Below are the code and all the weights of a small trained network. Each question names an input and a target symbol and asks about switching units off, where a switched-off unit gives its printed mean instead of its output.

import numpy as np


def w(rows, s, z=0):
    codes = np.array(rows[::2]) - 128.0
    scale = np.full(codes.shape[1], s)
    scale[-1] = z or s
    return codes * scale


def f(y):
    return y / 2 * (1 + np.tanh(0.7978845608 * (y + 0.044715 * y**3)))


def softmax(a):
    e = np.exp(a - a.max(-1, keepdims=True))
    return e / e.sum(-1, keepdims=True)


def log_softmax(a):
    a = a - a.max(-1, keepdims=True)
    return a - np.log(np.exp(a).sum(-1, keepdims=True))


def net(x, mask):
    ids = ['Λβηθμξ'.index(c) for c in x.split()]
    T = len(ids)
    res = E[ids] + P[:T]
    q, k, v = (res @ M[0].T for M in (Q, K, V))
    z = softmax(np.where(np.tri(T) > 0, q @ k.T / 2**0.5, -1e9)) @ v
    res = res + np.where(mask[0], z, O[0][:, -1]) @ O[0][:, :-1]
    y = f(res @ A[0][:, :-1].T + A[0][:, -1])
    res = res + np.where(mask[1:13], y, B[0][:, -1]) @ B[0][:, :-1]
    return log_softmax(res[-1] @ U[:, :-1].T + U[:, -1])


Q, K, V, O, A, B = {}, {}, {}, {}, {}, {}
E = w([
[54,185,127,79,228,29],'Λ',
[253,93,180,81,110,56],'β',
[214,69,157,179,230,144],'η',
[58,174,118,38,84,226],'θ',
[11,70,165,118,82,207],'μ',
[56,71,132,132,141,111],'ξ',
],0.016)
P = w([
[86,1,78,22,169,92],'0',
[101,72,129,31,149,118],'1',
[91,120,148,46,121,132],'2',
[104,149,150,81,113,130],'3',
[111,171,137,105,120,129],'4',
[123,184,131,117,123,132],'5',
[132,199,123,138,131,135],'6',
[140,209,118,158,129,135],'7',
[148,223,112,172,134,140],'8',
[160,224,115,190,134,128],'9',
[171,230,110,208,137,132],'10',
],0.0089)
Q[0] = w([
[215,172,123,53,92,100],'h1',
[192,135,253,150,225,140],'h1',
],0.0075)
K[0] = w([
[250,193,48,2,69,108],'h1',
[158,164,128,141,107,73],'h1',
],0.0085)
V[0] = w([
[132,1,124,102,117,151],'h1',
[163,157,59,108,79,236],'h1',
],0.0086)
O[0] = w([
[64,70,178,253,174,116,243],'h1',
[121,175,33,133,66,67,3],'h1',
],0.012,0.004)
A[0] = w([
[112,148,113,157,115,6,105],'n1',
[113,165,90,195,70,132,51],'n2',
[120,192,140,164,162,84,118],'n3',
[78,54,45,93,150,109,74],'n4',
[129,139,159,99,60,202,132],'n5',
[130,69,124,200,117,120,187],'n6',
[145,163,46,73,161,114,74],'n7',
[82,99,148,90,110,117,156],'n8',
[124,60,130,73,96,72,14],'n9',
[161,68,110,60,92,107,2],'n10',
[215,137,150,163,110,95,161],'n11',
[180,147,149,86,184,123,60],'n12',
],0.014,0.0048)
B[0] = w([
[22,64,82,204,185,116,144],'n1',
[212,214,136,33,90,132,152],'n2',
[173,116,73,125,153,156,181],'n3',
[176,128,212,191,150,177,169],'n4',
[55,58,118,193,126,129,184],'n5',
[148,171,157,8,122,160,254],'n6',
[175,121,209,80,68,131,166],'n7',
[100,121,42,168,141,131,221],'n8',
[151,44,31,94,167,193,135],'n9',
[190,5,2,18,78,214,131],'n10',
[69,134,56,170,137,92,190],'n11',
[139,132,140,119,36,89,242],'n12',
],0.0095,0.0087)
U = w([
[79,1,130,251,197,147,159],'Λ',
[121,203,125,24,147,117,164],'β',
[177,23,63,52,131,159,42],'η',
[240,186,210,53,102,145,112],'θ',
[153,79,191,155,107,100,9],'μ',
[52,166,119,72,164,101,254],'ξ',
],0.0076,0.0039)

Each question gives the input, a string of symbols that net reads in full, and the target symbol t.
The units are the heads (2 rows each of Q, K, V and O) and the neurons (one row each of A and B). Each row of codes is followed by its name. A weight is (code - 128) times the scale printed after its matrix; where a second scale follows, it is the last column's (O, A, B and U).
mask holds one flag per unit, heads first, then neurons. A switched-off unit (its flag False) gives its mean, the last column of its rows in O or B, instead of its output. The means were averaged over made-up inputs and are rounded, as every weight is.
A unit's drop is (log p(t) with every unit on - log p(t) with that unit switched off) / (log p(t) with every unit on - log p(t) with every unit switched off).
The circuit of an input: a set's keep is (log p(t) with only the set's units on - log p(t) with every unit switched off) / (log p(t) with every unit on - log p(t) with every unit switched off). Starting from the 12 units with the biggest drops (on a tie, the unit counted first), units are removed one at a time, each time the one whose removal leaves the highest keep (on an exact tie, the one counted first), for as long as the keep stays at least 0.8.
units of the circuit, in order: the units of the circuit, biggest drop first
most important unit: the unit with the biggest drop
top k neurons: the k neurons with the biggest drops, biggest first
drop when u is switched off: that unit's drop, to one decimal
input μ ξ Λ Λ ξ Λ β ξ Λ η, target θ: most important unit	n12
input μ θ θ β μ μ θ β θ, target θ: units of the circuit, in order	[h1; n2; n7]
input μ μ η ξ β Λ μ, target β: units of the circuit, in order	[h1; n6; n2]
input θ θ ξ Λ, target Λ: units of the circuit, in order	[n1; n6]
input μ μ Λ μ Λ μ θ ξ ξ β, target η: units of the circuit, in order	[h1; n10; n11]
input η Λ μ Λ θ μ Λ Λ β β μ, target β: units of the circuit, in order	[h1; n2; n6]
input θ θ η, target θ: top 2 neurons	[n6; n8]
input Λ ξ ξ θ, target Λ: top 2 neurons	[n5; n6]
input ξ β β ξ β Λ, target Λ: top 2 neurons	[n6; n1]
input Λ μ θ β, target η: top 2 neurons	[n10; n9]
input μ β θ, target Λ: top 2 neurons	[n6; n5]
input ξ β Λ Λ β ξ β Λ ξ ξ Λ, target θ: drop when h1 is switched off	3.6
input β β β θ Λ μ θ μ θ μ θ, target θ: drop when n11 is switched off	0.3
input ξ Λ Λ ξ ξ Λ Λ, target θ: drop when h1 is switched off	2.9
